Below is a small trained network, with its code and all its weights. Each question gives an input and a target symbol and asks what happens when units are switched off, that is, made to give their printed mean instead of their output.

import numpy as np


def w(rows, s, z=0):
    codes = np.array(rows[::2]) - 128.0
    scale = np.full(codes.shape[1], s)
    scale[-1] = z or s
    return codes * scale


def f(y):
    return y / 2 * (1 + np.tanh(0.7978845608 * (y + 0.044715 * y**3)))


def softmax(a):
    e = np.exp(a - a.max(-1, keepdims=True))
    return e / e.sum(-1, keepdims=True)


def log_softmax(a):
    a = a - a.max(-1, keepdims=True)
    return a - np.log(np.exp(a).sum(-1, keepdims=True))


def net(x, mask):
    ids = ['ΔΘΞΠΣβγεζημτφψω'.index(c) for c in x.split()]
    T = len(ids)
    res = E[ids] + P[:T]
    u = 0
    for l in range(3):
        q, k, v = (res @ M[l].T for M in (Q, K, V))
        z = softmax(np.where(np.tri(T) > 0, q @ k.T / 4**0.5, -1e9)) @ v
        res = res + np.where(mask[u], z, O[l][:, -1]) @ O[l][:, :-1]
        u += 1
        y = f(res @ A[l][:, :-1].T + A[l][:, -1])
        res = res + np.where(mask[u : u + 8], y, B[l][:, -1]) @ B[l][:, :-1]
        u += 8
    return log_softmax(res[-1] @ U[:, :-1].T + U[:, -1])


Q, K, V, O, A, B = {}, {}, {}, {}, {}, {}
E = w([
[118,185,214],'Δ',
[69,108,171],'Θ',
[176,88,110],'Ξ',
[179,89,108],'Π',
[169,71,99],'Σ',
[190,134,99],'β',
[58,97,54],'γ',
[180,87,105],'ε',
[160,36,119],'ζ',
[198,254,93],'η',
[140,45,43],'μ',
[181,73,128],'τ',
[175,91,103],'φ',
[173,87,98],'ψ',
[163,221,147],'ω',
],0.0097)
P = w([
[253,52,166],'0',
[217,58,161],'1',
[188,82,155],'2',
[165,101,142],'3',
[147,118,155],'4',
[140,122,154],'5',
[129,145,142],'6',
[117,162,150],'7',
[113,171,131],'8',
[100,191,131],'9',
[97,183,128],'10',
[90,194,125],'11',
[116,112,176],'12',
],0.0028)
Q[0] = w([
[232,17,86],'0.h1',
[118,193,203],'0.h1',
[254,35,124],'0.h1',
[248,47,123],'0.h1',
],0.0074)
K[0] = w([
[236,212,106],'0.h1',
[72,135,152],'0.h1',
[254,244,133],'0.h1',
[255,251,129],'0.h1',
],0.0092)
V[0] = w([
[238,219,216],'0.h1',
[176,255,74],'0.h1',
[18,95,180],'0.h1',
[174,250,59],'0.h1',
],0.0042)
O[0] = w([
[253,70,139,210],'0.h1',
[214,148,60,117],'0.h1',
[70,222,217,5],'0.h1',
[221,155,39,118],'0.h1',
],0.0044,0.0012)
A[0] = w([
[122,254,206,149],'0.n1',
[159,78,107,115],'0.n2',
[53,209,122,139],'0.n3',
[202,153,133,252],'0.n4',
[176,160,115,180],'0.n5',
[151,55,94,70],'0.n6',
[159,65,107,117],'0.n7',
[50,79,140,255],'0.n8',
],0.0081,0.0031)
B[0] = w([
[157,252,192,163],'0.n1',
[188,166,111,175],'0.n2',
[38,180,122,133],'0.n3',
[255,135,144,252],'0.n4',
[208,137,101,178],'0.n5',
[148,186,113,168],'0.n6',
[178,162,117,187],'0.n7',
[77,12,149,211],'0.n8',
],0.0062,0.0033)
Q[1] = w([
[254,140,42],'1.h1',
[198,105,109],'1.h1',
[136,82,50],'1.h1',
[246,109,67],'1.h1',
],0.0051)
K[1] = w([
[187,3,96],'1.h1',
[181,57,91],'1.h1',
[72,64,91],'1.h1',
[179,21,62],'1.h1',
],0.0039)
V[1] = w([
[158,254,186],'1.h1',
[102,58,115],'1.h1',
[139,104,179],'1.h1',
[128,179,141],'1.h1',
],0.0056)
O[1] = w([
[2,181,187,3],'1.h1',
[224,118,94,164],'1.h1',
[141,109,196,202],'1.h1',
[64,141,124,37],'1.h1',
],0.004,0.0015)
A[1] = w([
[134,124,49,202],'1.n1',
[170,254,98,78],'1.n2',
[143,138,39,254],'1.n3',
[163,226,145,100],'1.n4',
[133,129,59,190],'1.n5',
[9,100,91,123],'1.n6',
[31,89,119,108],'1.n7',
[180,230,161,111],'1.n8',
],0.0056,0.0049)
B[1] = w([
[236,104,148,198],'1.n1',
[141,117,43,152],'1.n2',
[249,108,134,253],'1.n3',
[131,175,2,147],'1.n4',
[221,100,152,182],'1.n5',
[51,117,19,139],'1.n6',
[32,128,47,134],'1.n7',
[135,155,63,166],'1.n8',
],0.0058,0.0047)
Q[2] = w([
[32,247,114],'2.h1',
[83,56,208],'2.h1',
[44,132,31],'2.h1',
[237,3,169],'2.h1',
],0.0057)
K[2] = w([
[214,23,187],'2.h1',
[208,141,60],'2.h1',
[205,101,255],'2.h1',
[45,225,50],'2.h1',
],0.0048)
V[2] = w([
[171,245,116],'2.h1',
[148,97,254],'2.h1',
[207,131,16],'2.h1',
[105,36,22],'2.h1',
],0.0083)
O[2] = w([
[60,245,113,119],'2.h1',
[134,128,216,169],'2.h1',
[2,135,93,255],'2.h1',
[116,12,70,160],'2.h1',
],0.0081,0.0056)
A[2] = w([
[118,62,89,151],'2.n1',
[111,30,92,173],'2.n2',
[86,144,25,101],'2.n3',
[175,102,198,254],'2.n4',
[109,61,192,161],'2.n5',
[140,71,254,161],'2.n6',
[61,118,243,141],'2.n7',
[23,102,110,154],'2.n8',
],0.0083,0.0084)
B[2] = w([
[97,113,83,175],'2.n1',
[83,107,95,208],'2.n2',
[198,81,154,169],'2.n3',
[46,134,160,246],'2.n4',
[142,50,132,181],'2.n5',
[137,74,202,202],'2.n6',
[254,135,165,165],'2.n7',
[230,111,145,192],'2.n8',
],0.0085,0.014)
U = w([
[80,133,130,120],'Δ',
[71,136,137,119],'Θ',
[93,89,68,75],'Ξ',
[145,107,178,130],'Π',
[115,72,46,117],'Σ',
[80,131,147,176],'β',
[207,136,54,45],'γ',
[155,221,255,98],'ε',
[42,115,148,123],'ζ',
[48,191,108,254],'η',
[209,187,34,105],'μ',
[198,70,164,139],'τ',
[75,132,132,124],'φ',
[69,131,129,112],'ψ',
[76,133,129,140],'ω',
],0.0052,0.0075)

Each question gives the input, a string of symbols that net reads in full, and the target symbol t.
The units are the heads (4 rows each of Q, K, V and O) and the neurons (one row each of A and B). Each row of codes is followed by its name. A weight is (code - 128) times the scale printed after its matrix; where a second scale follows, it is the last column's (O, A, B and U).
mask holds one flag per unit, layer by layer, with each layer's heads first. A switched-off unit (its flag False) gives its mean, the last column of its rows in O or B, instead of its output. The means were averaged over made-up inputs and are rounded, as every weight is.
A unit's drop is (log p(t) with every unit on - log p(t) with that unit switched off) / (log p(t) with every unit on - log p(t) with every unit switched off).
The circuit of an input: a set's keep is (log p(t) with only the set's units on - log p(t) with every unit switched off) / (log p(t) with every unit on - log p(t) with every unit switched off). Starting from the 12 units with the biggest drops (on a tie, the unit counted first), units are removed one at a time, each time the one whose removal leaves the highest keep (on an exact tie, the one counted first), for as long as the keep stays at least 0.8.
units of the circuit, in order: the units of the circuit, biggest drop first
most important unit: the unit with the biggest drop
k most important neurons: the k neurons with the biggest drops, biggest first
top k neurons in layer l: the k neurons of layer l with the biggest drops, biggest first
input Δ Δ η, target ε: units of the circuit, in order : 2.h1, 0.n1
input ζ η ε γ Π η Θ Θ Δ φ, target ε: 2 most important neurons : 0.n1, 1.n4
input ζ Θ μ Δ η γ ζ ζ, target Σ: 3 most important neurons : 1.n6, 0.n4, 1.n7
input Δ Σ Θ τ ζ η Θ, target τ: 2 most important neurons : 2.n7, 2.n8
input Θ Σ Θ Θ γ γ ζ μ Ξ ζ γ Θ γ, target Σ: most important unit : 0.n8
input ψ γ Θ ζ Σ β μ μ Σ η τ Θ, target τ: 2 most important neurons : 2.n8, 2.n7
input μ Θ η β γ Σ ζ ζ, target Σ: 2 most important neurons : 0.n4, 1.n6
input γ ζ Θ τ ζ τ Δ μ ε ζ, target ε: top 2 neurons in layer 0 : 0.n1, 0.n3
input μ η Δ γ γ β, target Σ: 4 most important neurons : 1.n6, 0.n4, 1.n7, 0.n3
input τ ζ γ η β, target μ: 2 most important neurons : 1.n4, 0.n1
input Θ τ τ φ μ ζ Θ τ Θ η Ξ, target μ: 3 most important neurons : 0.n1, 2.n4, 1.n4
input Θ γ μ, target Σ: 3 most important neurons : 0.n4, 1.n6, 0.n8
input Δ γ Θ Θ γ Θ Θ Θ η Π Σ, target μ: top 3 neurons in layer 1 : 1.n4, 1.n8, 1.n2
input γ Π η η Ξ Π μ, target μ: most important neuron : 1.n4
input Σ Θ τ ζ Θ η Θ μ ε Θ Δ Δ, target ε: top 3 neurons in layer 2 : 2.n7, 2.n8, 2.n2
input ζ Θ φ ω Σ φ η μ, target μ: 2 most important neurons : 2.n4, 0.n1
input Δ ψ η, target μ: top 2 neurons in layer 2 : 2.n6, 2.n4
input η ε ε Σ φ, target μ: top 4 neurons in layer 2 : 2.n8, 2.n4, 2.n3, 2.n6
input Δ η Θ Σ γ τ μ, target Σ: top 2 neurons in layer 0 : 0.n4, 0.n3
input ε μ ζ Δ ζ η Δ ψ Θ ε Σ Δ β, target ε: top neuron in layer 1 : 1.n4
input γ Ξ τ Ξ Σ ψ, target Σ: top 2 neurons in layer 0 : 0.n1, 0.n4
input τ Θ τ ε Θ φ Δ φ γ ω, target η: top 2 neurons in layer 0 : 0.n1, 0.n3
